(in the rows, 128 means zero)
Facts:
baplo: ξ pitra; Π 151
bavo: Π 685
beskaplok: ξ bikepak; Π 151
bikepak: ξ grinum; Π 151
brinam: ξ popem; Π 151
brupari: ξ trufli; Π 151
buga: Π 151
darobi: ξ klastim; Π 151
diflel: ξ nogrokli; Π 65
dilu: ξ dridras; Π 151
dridras: ξ riskosti; Π 151
drukom: Π 685
dukar: ξ stustes; Π 151
duzur: ξ giko; Π 151
fadre: ξ kezove; Π 151
feflel: ξ ritas; Π 151
flamim: ξ vaske; Π 685
flodis: ξ brinam; Π 685
fubren: ξ mozi; Π 151
giko: ξ bavo; Π 151
gragrifle: ξ fubren; Π 151
gredegu: ξ drukom; Π 151
gridrado: Π 151
gridu: ξ musko; Π 685
grinum: ξ vadrer; Π 685
kadrudur: ξ gragrifle; Π 65
kezove: ξ sasto; Π 415
kizeril: ξ kadrudur; Π 65
klastim: ξ gredegu; Π 65
klidrom: ξ skepokler; Π 151
kliskom: ξ tiras; Π 476
kludo: ξ madrebrem; Π 151
lagrin: ξ pubro; Π 151
latru: ξ fadre; Π 151
lunok: ξ nagus; Π 685
madrebrem: ξ skuflir; Π 151
makla: ξ lagrin; Π 65
mozi: ξ kludo; Π 685
musko: ξ vopobam; Π 151
nagus: Π 685
neklor: ξ tradrem; Π 151
nilan: ξ patri; Π 65
nogrokli: ξ vepu; Π 151
patri: ξ gridu; Π 65
pidaski: ξ romuplor; Π 151
pitra: ξ flodis; Π 151
pleflolon: ξ klidrom; Π 65
plide: Π 476
plige: ξ duzur; Π 685
ploflemer: ξ subus; Π 202
plorir: ξ dukar; Π 151
pofon: ξ stivur; Π 202
popem: ξ lunok; Π 476
poregral: ξ plorir; Π 476
pubro: ξ poregral; Π 151
riskosti: ξ buga; Π 151
ritas: ξ setro; Π 151
rodreklon: ξ suduk; Π 476
romuplor: ξ pofon; Π 202
roske: ξ dilu; Π 151
salu: ξ diflel; Π 151
sasto: ξ kizeril; Π 151
setro: ξ togede; Π 151
sevim: Π 151
skenam: ξ stastos; Π 685
skepokler: ξ plige; Π 476
skidi: ξ pidaski; Π 151
skuflir: ξ pleflolon; Π 202
stastos: Π 65
stivur: ξ brupari; Π 65
stobrora: ξ skenam; Π 202
stofi: ξ kliskom; Π 65
storisum: Π 476
stubegem: ξ storisum; Π 151
stustes: ξ skidi; Π 151
subus: ξ makla; Π 151
suduk: ξ vovosta; Π 685
susku: Π 202
tapen: ξ sevim; Π 65
tiras: ξ plide; Π 476
togede: ξ stobrora; Π 65
tradrem: ξ darobi; Π 415
trolam: ξ feflel; Π 151
trufli: ξ roske; Π 415
tuflin: ξ neklor; Π 415
tugren: ξ zuskos; Π 151
vadrer: Π 151
vaske: ξ stubegem; Π 65
vepu: ξ rodreklon; Π 415
vopobam: ξ stofi; Π 151
vovosta: ξ tuflin; Π 65
zefo: ξ trolam; Π 151
zuskos: ξ ploflemer; Π 65

Known rows:
pleflolon: [120 102  75 102 153 133 131 140 102 120  92 136 122 114 116 124 129 138
 130 127 122 121 121 114 120 125 107 117 123 134 123  90  87  78 131 118
 111  95 186 129 151 209 129  92 183 122 140 113]
trolam: [147 133 123 114 121  98 116 121 125 150 132 151 128 133 150 131 127 140
 135 109 115 125 121 114 128 104 118 137 122 127 123 171 128  90 128 157
 102 144 125 135 116  74 121 144  93 115 121 135]
buga: [128 112 142 108 122 137 124 109 118 131 136 129 143 129 123 132 138  99
 141 117 136 137 131 165 118 104 154 145 132 132 126 139 140 118 128 118
 102 126 103 127 134 138 122 138 104 107 125 144]
pofon: [135 107 130 152 147 157 124 109 141 130 144  98 139 135 135 137 131 106
 143 143 138 117 134 154 110 112 181 164 143  87 124 128 113 158 125 117
 132 100  88 136 140 180 152 132 154 121 129 117]
stivur: [120  71 118 110 144 170 144 135 136 113 125 133 133 131 112 135 114 113
 139 128 118 136 123 150 104 117 163 163 122 108 131 116 117 123 126 110
 109  92 106 146 140 206 136 144 123 117 148 130]
musko: [132 145 119 113 106 159 114 130 113 133 133 156 129 120 128 123 144 135
 120 117 146 161 123 155 125 115 107 112 104 145 126 147 130 157 134 128
 187 146  60 114 105 107 122 121 139 137 107 161]
nilan: [120 107  90 108 125 183 135 154 127 114 117 149 119 122 124 124 126 150
 114 122 123 152 111 130 121 130 113 123 100 135 133 129 104 145 130 122
 186 118  89 133 110 185 130 125 154 145 132 139]
zuskos: [131 112 115 142 139 142 141 155 140 124 127 154 108 128 115 136  83 153
 127 141 102 139 128 110 129 144 110 122 117  84 133 102 126 139 130 137
 138 103 138 142 121 134 145 135 165 151 142 115]
rodreklon: [108  90 134 189 125 122 140 151 140 120 144  97 152 127 140 128 153 132
 110 122 120 105 124 116 128 168 164 108 125 155 138 102 128 128 117 112
 120 170 138 128 143  62 137 130 112 149 133 126]
vepu: [128 147 123 159 134 123 133 163 146 105 137  93 144 134 125 116 168 132
 113 127 117 142 121 105 138 153 169 133 134 158 129  97 138 136 117 135
 117 161 123 117 109  77 137 114 112 119 152 100]
kizeril: [104 129  86  96 138 148 163 107 119 125 108 141 117 129 124 115 102 136
 120 134 119 114 134 103 121 163 126 122 115 134 119 127 105 113 119 118
 166  76 156 133 110 172 113 142  97 134 140  83]
stofi: [120 109  86 105 122 192 132 157 125 113 115 153 118 120 125 123 132 152
 112 121 128 157 109 132 119 127 109 121  95 140 132 131 100 153 131 121
 199 121  75 131 106 185 130 122 158 147 128 146]
fubren: [120 157 114 103 129 111 136  89  99 144 118 143 129 126 125 117 122 120
 131 129 141 117 146 129 126 140 116 111 126 143 111 131 127 105 125 125
 138 104 155 114 122 105 108 125 103 120 119 104]
skidi: [140 121 154 137 130 126 125 118 128 136 145 152 132 132 113 138 104 111
 145 136 130 142 143 160 118 117 142 140 128  92 124 119 153 139 130 131
 104 118 101 129 132  89 137 142 124 122 125 141]
flamim: [128 136 156 127 134 124 130 131 159 113 118 121 109 132 129 120 135 134
 119 150 143 108 121 107 127 135 118 144 132 149 133 131 121 145 130 128
 135 133 135 129 140 189 123 128 135 137 129 138]
neklor: [127 121 162 143 103 125 136 126 126 142 159 126 143 133 130 127 167 117
 116 121 120 138 125 135 140 143 156 104 125 163 131 110 154 100 120 139
  90 166 141 114 117  83 129 139 132 138 132 116]
tradrem: [129 145 126 161 133 124 135 163 146 106 138  94 145 135 126 116 172 132
 113 128 117 143 120 105 139 153 170 131 134 161 129  96 139 134 116 136
 113 162 124 117 109  77 137 113 115 118 152  99]
lagrin: [147 144 153 157 127 110 122 131 131 144 147 164 117 130 115 139  83 135
 139 143 120 144 147 137 131 132 110 118 124  76 126 111 159 150 132 146
 123 123 117 128 121  47 142 138 149 144 123 131]

Rows:
No name comes twice in this set of rows, the named rows included.
[111 109  96 161 130 148 119 153 127 111 118 123 139 117 138 126 130 146
 116 120 143 122 123 134 115 141 120 118 109 136 134 134 104 175 128 101
 195 148  73 130 136  93 131 114 119 145 112 165] -> plide
[144 130 143 122 140 100 123 132 167 126 114 139 109 136 150 121 133 152
 124 140 131  95 110  82 120 117 116 161 125 150 129 163 107 111 128 152
 113 143 134 140 135 155 121 140 108 129 128 141] -> skenam
[129 128 113 128 155 140 125 146 142  94 120  99 147 132 113 122 142 107
 142 128 135 143 129 143 110 114 180 182 140 123 123 119 128 157 123 112
 115 117  76 131 131 138 133 120  82  85 147 129] -> trufli
[134  97  89 107 136 132 134 147 136 130 115 146 119 131 145 131 116 155
 128 112  98 122 106  95 121 116 122 144 114 122 130 153 100  86 126 146
 116 119 139 151 119 156 130 142 116 125 142 121] -> stastos
[128 125 156 138 106 125 134 124 125 142 154 128 141 132 130 127 158 119
 120 121 121 138 127 136 139 138 150 108 125 155 130 117 152 106 122 138
  98 160 137 116 118  86 128 139 128 134 130 120] -> nogrokli
[137 129 118 115 133 105 107 128  96 138 116 137 133 116 120 130 145 122
 138 118 136 133 130 142 130 103 106 112 133 135 122 108 122  87 136 128
  91 132 163 116 151 130 127  93 172 111 119 139] -> giko
[125 107 128 200 151 111 128 153 146 121 132 135 131 126 123 141  77 144
 134 144 123 111 146 123 115 155 127 128 126  73 132 102 130 177 128 116
 142 125 110 141 150  34 151 131 127 152 125 143] -> poregral
[137 129 115 113 136 103 106 127  93 139 112 136 133 114 120 130 147 122
 139 120 139 131 130 141 129 102 104 110 134 136 121 105 119  83 137 127
  89 131 167 114 153 132 128  89 176 111 119 139] -> duzur
[126 122 173 141 126 126 138 135 163 116 133 116 119 134 130 118 161 130
 111 151 139 107 117 107 130 147 143 134 129 173 136 111 128 129 123 132
 113 154 143 123 140 175 127 131 142 144 136 128] -> drukom
[134 112 120 150 143 140 141 155 143 125 129 160 105 129 112 139  73 154
 130 146 101 140 132 112 126 146 111 124 115  72 132  95 129 145 130 140
 137  99 135 143 122 120 151 137 169 153 143 116] -> makla
[124 151 110 106 133 106 127  99  94 142 113 142 130 120 122 120 130 119
 134 126 141 118 142 132 127 129 111 109 129 142 113 120 122  94 128 126
 120 110 165 113 135 114 113 111 127 115 118 113] -> kludo
[127 108 144 104 123 139 126 108 119 130 137 129 146 130 121 131 138  95
 143 117 137 138 132 169 114 103 159 151 133 130 126 140 141 121 128 116
  98 124  97 128 137 140 122 141  98 103 126 145] -> dridras

The same objects again, as new rows of numbers:
Known rows:
fadre: [127 141 106 133 138 136 138  90 106 143 124 116 132 108 162 126 137 114
 126 124 118  94 114 127  89 139  97  89 136 149 131 132 141 139 132]
fubren: [131 142  89 141 142 150 146  90  90 149 121 115 136 101 179 129 136 113
 134 123 118  78 104 133  82 149  91  67 134 148 133 130 139 141 129]
vadrer: [117 142 135 122 135 110 124  88 136 132 128 119 126 116 129 121 142 113
 116 128 121 117 131 118  98 123 107 124 140 152 130 130 143 141 140]
pubro: [133 156 158  91 111 130 135 114 126 138 137 117 137 164 137 146 152 147
  93 174  75 113 153 137 116 103  97 137 152 149 141  89 135  94 114]
bikepak: [117 142 135 123 134 110 123  89 134 130 128 118 128 117 128 120 142 114
 114 127 120 117 131 118  98 122 107 125 140 153 129 131 144 141 139]
pidaski: [122 138 137 104 107 123 123 136 143 153 119 123 101 172 150 119 138 135
  94 183  99 105 143 156  86 121 119 159 159 125 157 122 113 140 125]
musko: [ 91 102 117 140 174  84 126  91 141 102 145 120 139 118 105  91 136  93
  85 128 152 106 145  75 104 145  90 156 153 143 111  93 171 145  96]
zefo: [121 157 145 133 110  83 103  99 134 128 129 123 125 102 107 150 151 108
 131  86 109 140 142 124  77  94 121 123 135 167 105 175 144 133 169]
stustes: [126 144 146  98 107 127 127 128 137 147 126 121 114 171 146 131 144 140
  93 183  89 108 148 151  97 114 109 151 156 133 151 107 121 121 119]
neklor: [127 167 185  89 145 136 128  32 175 132 118 111 127  97 122  88 136 119
 127 148 132 146 108 112 144 124 117 113 116 167 162 121 135 159 174]
gredegu: [125 161 173  98 142 131 127  46 167 133 119 113 126 104 123  94 139 118
 123 144 131 139 113 115 132 123 115 116 121 163 155 124 135 155 166]
salu: [125 158 167 101 142 128 127  50 160 132 123 113 128 107 125 101 139 118
 121 142 128 135 116 115 128 122 111 116 124 163 150 123 135 150 161]
skuflir: [137 109  77 162 121 152 119 126  71 168  95 129 171 123 163 130 113  96
 149 141 150 127  85 131 157 137 127  45 120 118 139 156 121 123  78]
tuflin: [139 141 178 111 133 149 127  79 170 121 111 121 138 110 112  91 119 129
 153 143 151 182  98 115 188 125 146 120  97 128 156 127 121 133 154]
poregral: [156 113 141 113 119 157  96 188  88 130 143 150 153 243 131 168 108 180
 130 150 137 123 142 134 222  78 180 148 120  89 120 100  81  84  55]
kliskom: [115  62 103 162 181 110  90 160 101  96 151 153 158 194  98 117  94 129
 123  99 211 115 135  70 214 116 171 162 121  88  89 104 120 132  37]
kadrudur: [148 109  77 157 116 180 192 201 104 110 133 131 118  75 154 150 116 150
 172 103 110 130 114 154 120 188 118 104 105  89 119 113 137  94 145]
nagus: [126 122 128 127 147 120 112 137 115 125 143 138 137 138 109 143 120 133
 124 105 146 120 139 120 155 113 147 135 124 133 107 131 119 131 114]

Rows:
No name comes twice in this set of rows, the named rows included.
[147 134 171 109 119 168 174 141 185  93 129 127 109  71 100 109 115 157
 165 129 128 195 116 134 181 165 145 144  86 109 148 105 131 112 190] -> vovosta
[102  84 108 140 183 103 118 142 121 103 155 141 143 144  95 112 111 116
  96 109 175 107 148  86 160 139 131 161 137 120  97  97 140 142  74] -> gridu
[114  76 104 158 141 120 175 203 151  67 151 136 119  90  88 118 115 134
 130 108 140 155 149 103 140 184 118 180 120  87  99  80 165  99 116] -> patri
[130 156 157  98 122 124 137  99 126 132 139 115 146 143 130 142 152 137
 103 154  87 117 146 125 118 105  94 127 144 156 132  94 144  97 121] -> tugren
[129 150 152  92 109 129 133 121 131 142 131 119 128 168 142 139 149 144
  93 180  80 111 150 145 107 108 104 144 154 142 146  97 129 107 116] -> plorir
[125 103 122 129  86 121  92 172 127 171  89 138 130 193 137 118 113 115
 110 200 138 154 121 155 153 112 159 138 146  91 164 153  93 130  76] -> romuplor
[134  97 110 132  81 148 161 250 161 118 121 141  66 141 133 128 111 162
 137 160 108 149 143 183 107 173 156 196 131  58 147 122 102 118 149] -> stivur
[126 143 110 131 138 135 137  90 109 142 125 117 135 109 156 127 140 115
 125 125 117  95 117 127  88 136  96  93 137 151 131 128 140 139 132] -> latru
[137 123  87 138 152 161 133 140  77 148 134 135 139 132 161 147 114 136
 139 108 143  83 114 140 140 138 134  84 120 124 117 136 110 138 107] -> plige
[124 141 140 101 108 124 124 131 140 150 121 121 107 172 149 125 142 138
  93 183  93 108 145 153  92 118 115 155 158 129 155 115 118 131 123] -> skidi
[140 129 129 157  77 104 140 212 144  87 140 141 106  68  76 181 134 143
 177  52 100 196 151 147 105 126 154 155 103 113  82 172 141  86 194] -> togede
[121 159 144 135 106  78  98  99 133 128 128 123 125 100 103 153 153 107
 135  80 108 143 143 126  73  91 124 126 135 168 102 181 144 132 174] -> trolam
[151 124 141 116  93 160 184 212 134  91 150 131 128 118 109 167 132 176
 140 138  77 167 154 149 156 145 121 157 115  98 119  75 141  48 133] -> zuskos
[151 125 169 112 154 160  92 104 133 124 127 143 145 175 114 114  95 153
 161 121 193 153 100 106 251  95 198 125  85 111 136 131  84 145 113] -> rodreklon

Now the same objects, written a new way:
Known rows:
pidaski: [137 156 103 142 167 110 116 150 146 106  71 154  71]
stustes: [129 154 102 140 180 143 140 159 149 123  79 133  77]
gragrifle: [194 116  87 121 145 191  90 118 174  75 131  87 131]
lagrin: [123 152 129 129 192 189 168 159 155 146  92  93  96]
stastos: [100  98 124 153 101 118  87 122  97 152 104  88 133]
trolam: [134 122 156 119 175  99 121 105 152 111 126  87  96]
drukom: [119 112 100 157  65 101 145 119 110 144 125 109 136]
gredegu: [134 131 151 131 116 117 135 145 127 100  86  68 111]
lunok: [125 118  99 147  91 116 145 110 122 142 135 129 130]
zuskos: [115 111 140 117 156 167 113 120 115 151 109 141 122]
rodreklon: [134 126 187  54  92 134 162  80 135 125  61 141 114]
skepokler: [104  84  74  92 136 151 168  46  70 107  89 128  68]
vovosta: [139 116 234  64 112 137 133 117  95 118  67 152 142]
darobi: [150 136 195  94 121 127 151 145 126  90  77  92 114]
pleflolon: [113  67 100 107 165 169 125  72  38 100 117 141  96]
sevim: [123 122 113 153 114 103 118 145 124 112  96  49 104]
neklor: [155 141 225  79 123 123 157 138 128  85  70 104 115]
giko: [116 113 104 141 143 117 144 125  96  98  97  69  88]

Rows:
No name comes twice in this set of rows, the named rows included.
[151 147 108 138 149  64  85 132 148  78  79 170  70] -> brupari
[121 104 146 114 146 133  97 104 111 141 110 134 123] -> nilan
[115 114  89 163  69 103 136 117 115 146 133 108 134] -> nagus
[121 119 106 159 106  99 110 145 124 108  93  51 103] -> buga
[128 155 107 141 187 162 148 164 152 130  81 128  82] -> dukar
[110 105  83 162  74 107 149 109 100 142 128 107 126] -> bavo
[129 108 173  96 137 134 106 108 105 132  95 145 128] -> diflel
[122 114  96 107 102 139 129  86 149 144  82 120 108] -> popem
[126  89 100 114 182 140 158  87  61  66 110  98  69] -> klidrom
[105 105 105 112 105 106 119  71 149 156 103  97 105] -> tiras
[187 124 111 119 143 175  91 127 185  88 130  88 132] -> sasto
[151 142 113 138 145  71  88 131 146  77  83 153  76] -> roske
[104 109  77 137  67 124 122 101 129 148  78  81 113] -> storisum
[163 128 120 122 151 144 110 126 163  96 114  90 114] -> fadre
[119 117 118  80 145 162 152 163 159 144 153 111  77] -> ploflemer

